The symbols move the nodes like this.
z195: l>z165, y>z152, m>z35, h>z378, c>z770, n>z514
z165: l>z234, y>z402, m>z848, h>z195, c>z235, n>z378
z64: l>z197, y>z550, m>z270, h>z331, c>z955, n>z290
z230: l>z4, y>z716, m>z873, h>z701, c>z98, n>z767
z676: l>z767, y>z61, m>z230, h>z627, c>z226, n>z98
z52: l>z194, y>z98, m>z641, h>z262, c>z176, n>z719
z733: l>z955, y>z331, m>z588, h>z351, c>z402, n>z834
z226: l>z641, y>z676, m>z98, h>z194, c>z957, n>z52
z641: l>z242, y>z767, m>z627, h>z226, c>z719, n>z194
z262: l>z52, y>z242, m>z226, h>z719, c>z801, n>z957
z564: l>z834, y>z660, m>z733, h>z441, c>z35, n>z402
z235: l>z80, y>z165, m>z378, h>z770, c>z289, n>z903
z152: l>z402, y>z351, m>z564, h>z848, c>z195, n>z35
z961: l>z270, y>z801, m>z550, h>z197, c>z588, n>z64
z378: l>z195, y>z848, m>z234, h>z514, c>z903, n>z80
z801: l>z176, y>z262, m>z957, h>z164, c>z961, n>z550
z834: l>z351, y>z588, m>z955, h>z564, c>z848, n>z441
z80: l>z514, y>z234, m>z195, h>z235, c>z716, n>z770
z770: l>z235, y>z195, m>z514, h>z903, c>z873, n>z349
z98: l>z627, y>z230, m>z767, h>z242, c>z52, n>z641
z716: l>z349, y>z80, m>z770, h>z289, c>z230, n>z873
z885: l>z550, y>z895, m>z801, h>z270, c>z331, n>z961
z61: l>z873, y>z903, m>z716, h>z4, c>z676, n>z230
z903: l>z770, y>z378, m>z80, h>z349, c>z61, n>z716
z234: l>z35, y>z441, m>z152, h>z165, c>z80, n>z195
z701: l>z230, y>z289, m>z61, h>z767, c>z242, n>z676
z290: l>z331, y>z270, m>z197, h>z588, c>z351, n>z660
z514: l>z378, y>z35, m>z165, h>z80, c>z349, n>z235
z349: l>z903, y>z514, m>z235, h>z716, c>z4, n>z289
z873: l>z289, y>z770, m>z349, h>z61, c>z767, n>z4
z441: l>z564, y>z955, m>z351, h>z402, c>z234, n>z152
z289: l>z716, y>z235, m>z903, h>z873, c>z701, n>z61
z197: l>z961, y>z164, m>z885, h>z64, c>z660, n>z331
z35: l>z848, y>z564, m>z402, h>z234, c>z514, n>z165
z588: l>z290, y>z961, m>z64, h>z660, c>z834, n>z955
z402: l>z441, y>z733, m>z834, h>z152, c>z165, n>z848
z848: l>z152, y>z834, m>z441, h>z35, c>z378, n>z234
z194: l>z226, y>z627, m>z242, h>z52, c>z895, n>z262
z895: l>z957, y>z194, m>z262, h>z176, c>z885, n>z801
z957: l>z719, y>z226, m>z52, h>z895, c>z550, n>z176
z331: l>z64, y>z885, m>z961, h>z290, c>z733, n>z588
z242: l>z98, y>z701, m>z676, h>z641, c>z262, n>z226
z4: l>z61, y>z349, m>z289, h>z230, c>z627, n>z701
z351: l>z733, y>z290, m>z660, h>z834, c>z152, n>z564
z660: l>z588, y>z197, m>z331, h>z955, c>z564, n>z733
z164: l>z801, y>z719, m>z895, h>z550, c>z197, n>z885
z719: l>z262, y>z641, m>z194, h>z957, c>z164, n>z895
z767: l>z701, y>z873, m>z4, h>z676, c>z641, n>z627
z176: l>z895, y>z52, m>z719, h>z801, c>z270, n>z164
z955: l>z660, y>z64, m>z290, h>z733, c>z441, n>z351
z550: l>z164, y>z957, m>z176, h>z885, c>z64, n>z270
z627: l>z676, y>z4, m>z701, h>z98, c>z194, n>z242
z270: l>z885, y>z176, m>z164, h>z961, c>z290, n>z197

The rows follow the links: the fewer symbols apart two nodes are, the more alike their rows tend to be.

Each row is also shifted at random along 4 hidden directions that mean nothing.

Some nodes, each with a row of numbers:
z234: [233, -17, -135, -14, 73, -242, 520, 26, 139, -180, -148, -300, 216, -345, -75, 166, 112, -313, 332, 55, -376, -128, -192, -232, -369, -301, -408, -43, 8, -605, 177, 244, -36, 258, -270, -161, 23, -492, 216, -213, 224, 113, -30, -66, -49, -130, 82, 395, -61, -20, 407, 462, 248, 179, 215, -92, -90, -164, -179, 135, -215, 158, 342, -77]
z289: [-52, 197, -150, 615, 219, -275, 773, -141, -253, -290, -600, 49, -492, -605, -437, 270, -387, 93, -27, 62, 41, -86, 522, 182, -653, -375, -31, -219, -952, 80, 364, -161, -73, -273, -271, -767, 244, -483, 254, 169, -598, -663, -98, -30, -186, 436, 225, -105, 56, 299, 216, 713, -157, 344, -80, 555, 286, 153, -368, 169, -511, -224, -89, 750]
z770: [75, 68, -79, 323, 408, -343, 515, -305, -225, -537, -499, -244, -214, -657, 253, -60, -191, -38, 105, -213, -164, -421, 203, -141, -663, -292, -319, -367, -343, -72, 416, 355, -147, -28, -148, -137, 323, -688, 82, 8, -468, -139, -80, -383, 2, 44, 166, 84, -101, 403, 80, 347, -304, 270, 58, 55, -242, 141, -382, 394, -190, -342, 281, 469]
z61: [59, 52, -79, 232, 232, 76, 60, 137, -207, 33, -226, 237, 265, 227, -111, 268, -154, 333, -292, -97, 237, -129, 148, -52, -288, -228, -362, 81, 36, 246, -173, 91, -179, 347, 248, -358, 208, -29, 166, 268, -475, -51, -209, 47, -486, -161, 399, 76, -479, 107, -142, 193, 0, 4, -10, -145, -136, 106, -214, 133, 147, 144, -87, -427]
z767: [35, -36, 187, 222, 397, 190, -266, -381, -573, -289, 43, 232, -574, 116, 504, -411, -280, 260, -196, -498, 574, -223, 330, 35, -230, 2, 270, -166, -66, 648, 72, 161, -118, -153, 426, 293, 221, -36, -222, 595, -580, -191, -9, -280, -123, -162, 67, -291, -232, 513, -504, -222, -636, 20, -395, -117, -217, 281, 11, 175, 550, -587, -10, 288]
z402: [232, -86, -86, -285, -107, -105, 99, -34, 59, -60, 287, -152, -45, -320, 120, 28, 258, -267, 313, -194, -104, -328, -490, -170, -290, 147, 178, 214, 437, -538, 413, 132, 172, 74, -200, 256, -157, -181, -195, -241, 506, 296, 340, -199, 802, -185, -55, 208, 129, -30, 330, -22, 183, 258, 75, -327, -388, 62, 41, 220, -56, 130, 236, 122]
z331: [-31, 26, 46, -501, 68, 73, -651, 223, 312, 306, 488, 117, 414, 228, 1, -67, 503, -38, -84, -205, -199, 352, -291, 120, 421, 308, -101, 38, 395, 37, -325, 20, -182, 172, 91, 415, -249, 464, -22, -297, 391, 478, -204, -13, -305, -254, -230, 99, 31, -256, -275, -699, -12, -506, 112, -385, -162, 13, 90, -371, 96, -20, -167, -302]
z230: [71, 46, -59, 148, -93, 162, -221, 251, -225, 231, -92, 403, 317, 488, -14, 375, -158, 469, -407, 56, 493, -461, -129, -190, -152, 30, -26, 395, 619, 280, -106, 3, 230, 324, 384, -175, 69, 151, -170, 281, -261, 53, 115, 61, 434, -112, 428, -54, -457, -54, -182, 70, 211, 253, 53, -178, -350, 205, -33, 326, 220, 578, -97, -656]
z242: [-46, -119, 180, 86, 73, 492, -388, -280, -311, -29, 214, 165, -332, 493, 312, -277, -201, 266, -204, -177, 607, 68, 267, 152, 203, 87, 445, 26, -37, 600, -330, -57, -44, -89, 436, 226, 141, 406, -175, 569, -343, -45, 62, 151, -245, -243, 90, -358, -198, 298, -334, -280, -273, -83, -398, -104, 73, -30, 197, -41, 568, -323, -173, -116]
z349: [35, 52, -136, 325, 256, -162, 414, -147, -205, -225, -397, -7, -57, -349, -46, 232, -164, 165, -134, -136, 88, -310, 151, 42, -584, -163, -112, -88, -293, -10, 149, 160, -114, 53, -84, -364, 278, -81, 136, 65, -488, -91, -52, -38, -10, -6, 344, -34, -201, 257, 98, 273, 9, 198, 34, -14, -150, 44, -293, 247, -191, -102, -30, 161]
z873: [38, -8, -113, 229, 91, 101, 83, 3, -206, 57, -203, 263, 180, 101, -36, 344, -133, 434, -339, -91, 380, -397, 29, 33, -416, 0, 3, 215, 136, 180, -4, 72, 27, 187, 173, -286, 179, 186, -3, 202, -405, 66, 70, 68, 268, -111, 489, -83, -365, 136, -28, 119, 111, 163, 13, -150, -311, 86, -205, 287, -1, 240, -176, -271]
z801: [-380, 47, -58, 149, -596, -138, -19, 296, 307, 377, -301, 9, 274, 297, -265, 260, -161, 121, -109, 857, -184, 94, -81, -176, 711, 161, 26, 137, 237, 77, -93, -439, 490, -169, -95, -289, -164, 49, -94, -322, 249, -265, 159, 217, 644, 688, -176, -133, 391, -534, 142, 193, 438, 82, 265, 672, 322, 13, 155, -75, -394, 810, -147, -341]
z80: [205, -185, -85, -22, 267, 57, 167, -20, 32, -167, -73, -245, 522, -54, 153, 143, 148, 96, -70, -220, -71, -178, -170, 11, -366, -143, -396, 4, -14, -225, -290, 443, -272, 450, 9, -39, 300, 185, 313, -97, -187, 449, -179, 182, -428, -526, 362, 190, -434, 181, 201, -25, 210, -76, 225, -524, -277, -333, -259, 59, 104, 30, 100, -496]
z290: [-27, 104, 185, -430, 558, 1, -542, -38, 182, -59, 461, -21, 30, -76, 114, -479, 425, -303, 116, -569, -361, 653, 86, 223, 262, 55, -308, -410, -210, 149, -205, 197, -587, 25, 70, 497, -104, 88, 176, -93, 133, 287, -535, -249, -1244, -358, -440, 152, 55, 74, -460, -642, -592, -696, -113, -363, 29, 18, 6, -536, 260, -891, -35, 270]
z701: [44, 36, 109, 91, 277, 106, -341, 81, -287, -17, -122, 268, 322, 552, 444, -5, -195, 407, -326, -171, 328, -430, -8, -442, -114, -230, -383, 101, 767, 446, -108, 283, -64, 500, 545, 111, 161, -337, -112, 420, -376, 31, -151, -346, -123, -292, 237, 68, -620, 63, -507, -29, -284, 53, -72, -307, -547, 414, -43, 306, 556, 179, 184, -691]
z194: [-122, -132, 301, 78, 58, 425, -374, -169, -224, -56, 98, 37, -111, 611, 352, -399, -222, 226, -184, -19, 309, 175, 272, 10, 394, -30, 143, -94, -17, 558, -446, 1, -120, 15, 459, 280, 170, 284, -33, 464, -288, -56, -85, 120, -543, -177, -91, -238, -184, 94, -336, -258, -302, -222, -259, -4, 144, -118, 215, -169, 562, -224, -49, -272]
z64: [-154, 96, -35, -298, -126, -172, -345, 315, 355, 355, 174, 60, 305, 40, -179, 71, 258, -107, -25, 203, -342, 213, -264, -45, 419, 246, -118, 62, 415, -76, -3, -175, 102, 27, -85, 100, -341, 24, -102, -412, 453, 145, -83, -167, 251, 222, -237, 105, 226, -371, -110, -284, 64, -217, 216, 53, -39, 197, 96, -166, -201, 287, -90, -72]
z955: [87, 12, -63, -433, -77, 54, -234, 102, 176, 232, 624, 99, -98, -187, -353, 62, 413, -256, 104, -275, 51, 298, -225, 388, 83, 402, 463, 229, -63, -271, 83, -188, 61, -213, -200, 131, -350, 558, -127, -243, 456, 290, 225, 118, 271, -94, -106, 5, 272, -102, 79, -419, 143, -136, -77, -279, 60, -52, 159, -233, -151, -142, -323, 352]
z834: [211, 19, -46, -398, -72, -119, -33, 150, 185, 76, 383, -43, 43, -184, -133, 95, 319, -320, 298, -176, -156, 49, -361, -37, -62, 123, 69, 155, 295, -522, 276, -15, 48, 57, -156, 185, -302, -67, -84, -256, 554, 290, 138, -90, 333, -184, -135, 244, 100, -119, 155, -111, 156, 34, 34, -264, -187, 34, 51, -43, -66, 69, 103, 111]

Start here and follow the symbols in turn, left to right. Where do you end up?
Answers are names.
[269, -27, -106, -334, -144, -132, 86, 153, 161, 34, 310, -126, 144, -176, -91, 153, 317, -319, 306, -98, -159, -152, -438, -160, -178, 44, -42, 242, 415, -602, 302, 95, 163, 169, -176, 146, -252, -154, -98, -282, 572, 282, 218, -94, 506, -199, -60, 295, 62, -167, 288, 19, 290, 152, 146, -282, -309, 14, 48, 104, -71, 255, 205, -59]
c h m c l m -> z35
[118, -165, -138, 119, 113, 214, 373, -77, 6, -17, 6, -48, 173, -233, -319, 366, 81, 75, -130, -206, 195, 90, 79, 483, -469, 23, 101, 118, -702, -166, -334, 82, -208, 107, -170, -395, 274, 806, 365, 15, -341, 310, -16, 648, -407, -359, 488, -62, -238, 284, 427, 30, 325, -47, 58, -352, 128, -616, -232, -95, -152, -112, -314, -112]
n h m m y -> z848
[-312, 199, -54, 24, -217, -364, 43, 70, 284, 135, -136, -1, -258, -339, -249, -6, 56, -170, 67, 354, -342, 184, 87, 95, 360, 224, 217, -180, -251, 32, 282, -425, 174, -482, -296, -72, -256, -156, -114, -367, 209, -348, 70, -157, 437, 730, -401, -133, 657, -250, 10, -10, -60, -32, 123, 625, 335, 251, 51, -141, -558, 44, -165, 629]
l y m h -> z957
[-331, 50, -69, -74, -450, 17, -199, 352, 416, 509, -30, 83, 460, 430, -352, 226, 49, 89, -208, 594, -188, 369, -74, 111, 744, 250, -29, 129, 79, 70, -435, -394, 211, -3, -38, -193, -177, 458, 77, -341, 272, -18, -31, 432, 37, 386, -100, -72, 228, -513, 65, -131, 429, -254, 243, 322, 377, -161, 182, -313, -265, 567, -277, -453]
m m y y m h -> z230
[-204, 8, 163, 311, -94, 49, -15, -287, -251, -186, -241, -41, -550, 160, 290, -394, -428, 65, 43, 302, 180, 7, 377, -93, 297, -44, 319, -212, -212, 416, 83, -170, 205, -432, 143, 123, 85, -294, -208, 308, -234, -507, 114, -119, 165, 398, -269, -335, 227, 90, -185, 154, -322, 140, -219, 568, 284, 159, 213, 47, 166, -148, 58, 356]
l c y h m -> z641
[-342, 71, 22, -49, -247, -142, -285, 157, 284, 210, -176, -71, 333, 284, 156, -122, -58, 22, -111, 500, -330, 104, -29, -199, 661, 66, -240, -108, 354, 174, -198, -170, 165, 21, 65, 71, -58, -97, -65, -264, 183, -108, -147, -77, 84, 392, -299, -42, 183, -379, -161, -135, 31, -173, 223, 362, 126, 116, 137, -136, -94, 362, 41, -338]
c l n n m c -> z660
[-244, 42, 177, 272, -132, -5, 104, 97, -1, -15, -371, -62, -14, 404, -6, -181, -378, 16, 12, 580, -242, 256, 361, -254, 484, -394, -344, -248, -163, 254, -243, -194, -26, -37, 139, -200, 59, -495, 211, 221, -134, -510, -248, 46, -642, 377, -244, 24, 62, -161, -101, 397, -157, -44, -45, 632, 502, -18, 93, -166, 80, 152, 107, -173]
c n h l -> z550
[-257, 48, -30, -217, -255, 1, -428, 331, 413, 437, 132, 68, 485, 322, -179, 80, 212, 90, -142, 357, -244, 349, -215, 105, 662, 272, -115, 35, 290, 86, -353, -228, 75, 77, 9, 47, -234, 431, -11, -387, 313, 189, -146, 179, 1, 152, -151, -64, 180, -438, -119, -337, 222, -320, 254, 106, 143, -68, 138, -322, -137, 395, -237, -401]
c m n l -> z64
[-13, -49, 163, 118, 18, 413, -261, 70, -217, 126, 11, 300, 45, 673, -38, -9, -231, 316, -248, 56, 387, 114, 244, 8, 231, -143, -8, 189, 13, 398, -417, -57, -26, 146, 383, -119, 70, 233, 50, 507, -269, -133, -118, 284, -528, -156, 153, -110, -324, 25, -231, 31, -57, -84, -207, -27, 168, -84, 99, -69, 449, 50, -128, -484]
y y n m -> z349
[272, -130, -2, -191, 191, 0, 216, -296, -44, -298, 329, -299, -305, -491, 126, -149, 206, -289, 338, -443, -64, -41, -149, 151, -417, 77, 175, -68, -271, -412, 173, 259, -140, -63, -230, 264, 45, 58, 28, -103, 187, 276, 132, -15, 74, -380, -35, 89, 107, 265, 291, -96, -27, 37, -88, -384, -114, -253, -11, 25, 44, -434, 161, 398]
y n l l -> z834
[348, -213, 78, -456, 318, 123, -263, -259, -65, -231, 551, -257, -55, -225, 490, -357, 378, -228, 236, -698, 79, -97, -354, 64, -248, 177, 128, -2, 276, -320, -2, 504, -234, 184, 8, 677, 39, 267, -87, -77, 239, 661, 80, -168, -9, -757, -35, 125, -162, 315, -22, -559, -153, -197, -51, -852, -478, -243, 37, 14, 430, -493, 191, -3]
n n c n -> z903
[107, -142, -192, 27, -49, 403, 1, 305, 55, 455, 105, 335, 683, 431, -556, 733, 109, 490, -533, -96, 465, 78, -108, 445, -246, 96, 21, 505, -138, 4, -718, 26, -125, 519, 120, -617, 213, 1235, 362, 92, -319, 491, -21, 907, -406, -502, 821, -45, -559, -27, 278, -79, 669, -108, 138, -553, 10, -597, -161, -92, -1, 506, -556, -934]
c n c y -> z767
[35, 52, 86, 264, 518, 57, -113, -335, -485, -312, -158, 197, -327, -64, 498, -239, -244, 292, -205, -442, 370, -369, 275, -72, -421, -55, 8, -188, 85, 528, 198, 275, -190, 17, 365, 185, 263, -319, -168, 448, -672, -114, -81, -430, -49, -128, 162, -150, -336, 458, -439, -81, -591, 75, -245, -159, -398, 405, -134, 307, 355, -495, 135, 191]
h y h l y -> z80
[-164, -124, 190, 12, -92, 292, -446, -121, -18, 44, 2, -45, 52, 591, 406, -340, -150, 180, -194, 184, 139, 158, 75, -67, 599, 61, 39, -64, 218, 447, -493, -7, 0, 25, 356, 360, 136, 266, -74, 238, -122, -6, -69, 94, -245, -34, -167, -214, -80, -42, -339, -304, -163, -246, -92, 54, 131, -118, 239, -169, 451, -16, 0, -446]
c l l c l c -> z331
[185, -12, -163, 106, 208, -292, 461, -88, -18, -295, -363, -267, 220, -365, 208, 103, -14, -73, 129, -21, -255, -421, -107, -281, -530, -289, -496, -99, 82, -363, 201, 387, -127, 276, -151, -79, 273, -495, 164, -130, -138, 102, -84, -199, 59, -139, 190, 299, -227, 137, 277, 321, 78, 214, 210, -161, -297, -21, -279, 321, -134, 77, 379, -82]
c n h l c m -> z61
